Below is a small trained network, with its code and all its weights. Each question gives an input and a class and asks what happens when units are switched off, that is, made to give their printed mean instead of their output.

import numpy as np


def w(rows, s, z=0):
    codes = np.array(rows[::2]) - 128.0
    scale = np.full(codes.shape[1], s)
    scale[-1] = z or s
    return codes * scale


def norm(h):
    return h / np.sqrt((h * h).mean(-1, keepdims=True) + 1e-5)


def f(y):
    return np.maximum(y, 0)


def log_softmax(a):
    a = a - a.max(-1, keepdims=True)
    return a - np.log(np.exp(a).sum(-1, keepdims=True))


def net(x, mask):
    res = np.array(x, float).reshape(1, 8) / 4 @ E
    u = 0
    for l in range(2):
        y = f(norm(res) @ A[l][:, :-1].T + A[l][:, -1])
        res = res + np.where(mask[u : u + 3], y, B[l][:, -1]) @ B[l][:, :-1]
        u += 3
    return log_softmax(norm(res)[-1] @ U[:, :-1].T + U[:, -1])


A, B = {}, {}
E = w([
[144,142,113,141,146,131,135,153,145,123,112],'x0',
[90,101,161,146,73,97,73,127,190,31,105],'x1',
[146,146,142,106,116,147,128,127,136,131,124],'x2',
[123,125,125,120,134,131,131,127,142,125,147],'x3',
[138,146,178,89,182,20,227,108,179,208,118],'x4',
[58,61,91,11,123,127,107,233,149,126,70],'x5',
[116,120,100,127,106,127,156,104,127,129,125],'x6',
[137,124,121,126,111,83,114,118,96,137,122],'x7',
],0.012)
A[0] = w([
[104,128,179,121,171,136,176,154,96,209,113,3],'L0N0',
[77,35,59,32,83,206,76,254,79,139,71,95],'L0N1',
[86,98,130,58,125,91,144,206,185,166,72,23],'L0N2',
],0.0081,0.0046)
B[0] = w([
[141,66,151,75,187,136,163,139,78,67,156,152],'L0N0',
[92,202,70,221,151,209,78,205,124,226,149,253],'L0N1',
[115,65,131,110,114,130,107,99,52,4,57,181],'L0N2',
],0.011,0.012)
A[1] = w([
[128,119,192,170,86,70,119,88,211,16,123,34],'L1N0',
[82,106,128,170,75,154,51,143,133,7,76,137],'L1N1',
[179,134,113,205,69,187,93,95,117,87,174,254],'L1N2',
],0.013,0.0038)
B[1] = w([
[102,188,159,207,46,187,117,120,168,202,180,197],'L1N0',
[247,78,211,101,177,112,216,67,150,100,165,248],'L1N1',
[125,85,79,60,161,76,153,163,105,102,85,252],'L1N2',
],0.015,0.016)
U = w([
[88,84,92,24,170,94,80,169,95,13,91,109],'0',
[152,124,200,131,153,68,169,52,151,75,138,24],'1',
[62,203,146,248,57,166,2,142,175,205,143,251],'2',
],0.0096,0.0029)

Each question gives the input, the list of numbers given to net, and the class t.
The units are the neurons (one row each of A and B). Each row of codes is followed by its name. A weight is (code - 128) times the scale printed after its matrix; where a second scale follows, it is the last column's (A, B and U).
mask holds one flag per neuron, layer by layer. A switched-off neuron (its flag False) gives its mean, the last column of its row in B, instead of its output. The means were averaged over made-up inputs and are rounded, as every weight is.
A unit's drop is (log p(t) with every unit on - log p(t) with that unit switched off) / (log p(t) with every unit on - log p(t) with every unit switched off).
The circuit of an input: a set's keep is (log p(t) with only the set's units on - log p(t) with every unit switched off) / (log p(t) with every unit on - log p(t) with every unit switched off). Starting from all 6 units, units are removed one at a time, each time the one whose removal leaves the highest keep (on an exact tie, the one counted first), for as long as the keep stays at least 0.8.
units of the circuit, in order: the units of the circuit, biggest drop first
top k neurons: the k neurons with the biggest drops, biggest first
top k neurons in layer l: the k neurons of layer l with the biggest drops, biggest first
drop of u: that unit's drop, to one decimal
input [-1,-2,-6,7,5,3,-4,4], class 0: top neuron : (L1N1)
input [3,4,-8,-1,3,-4,-3,-4], class 2: units of the circuit, in order : (L1N0; L0N1)
input [5,4,3,8,1,-1,-6,8], class 2: units of the circuit, in order : (L0N1; L1N0)
input [6,-1,0,6,-6,-2,-8,-5], class 0: top 3 neurons : (L1N2; L0N2; L1N0)
input [8,3,-1,0,2,4,-6,5], class 1: top 2 neurons : (L1N1; L0N2)
input [1,3,-2,2,1,6,1,6], class 1: top 3 neurons : (L0N2; L1N1; L1N2)
input [2,-3,-4,-2,0,-2,-5,1], class 0: top 2 neurons : (L1N0; L1N1)
input [-7,1,-1,0,3,7,8,-4], class 1: units of the circuit, in order : (L0N2; L1N1)
input [-7,-1,1,4,-2,1,6,-7], class 2: top 2 neurons : (L0N1; L0N2)
input [-8,-6,6,5,-1,-5,6,0], class 0: units of the circuit, in order : (L1N1; L1N0)
input [0,3,-6,8,2,-2,8,-4], class 2: units of the circuit, in order : (L0N1; L1N0)
input [-8,-1,6,3,-7,-4,-4,-7], class 0: top 2 neurons in layer 1 : (L1N2; L1N0)
input [8,-6,3,-3,0,-1,0,-6], class 0: top 2 neurons in layer 0 : (L0N0; L0N1)
input [5,1,8,4,2,-2,-8,-3], class 2: top neuron : (L1N1)
input [-5,7,-5,-8,-8,-3,-4,-8], class 1: top 3 neurons : (L1N1; L0N1; L1N0)
input [6,3,-6,5,4,7,-4,6], class 1: top 3 neurons : (L0N2; L1N1; L1N2)
input [-4,0,3,0,-8,-5,4,-1], class 0: top 3 neurons : (L1N2; L0N2; L1N0)
input [-5,-3,-1,-4,-7,3,1,7], class 2: top 2 neurons in layer 0 : (L0N1; L0N2)
input [6,-8,7,-3,-8,-8,-1,7], class 0: top 2 neurons in layer 1 : (L1N2; L1N1)
input [-6,-7,2,7,6,1,0,-6], class 0: top neuron in layer 0 : (L0N0)
input [6,-5,7,0,-6,-7,-1,0], class 0: top 2 neurons : (L1N2; L1N1)
input [0,8,1,-1,8,-6,-2,-5], class 2: drop of L1N0 : 0.1
input [-6,-3,-6,3,-2,3,-6,2], class 2: drop of L0N1 : 0.9
input [3,-3,5,-3,-8,6,-2,-4], class 2: drop of L0N1 : 1.7
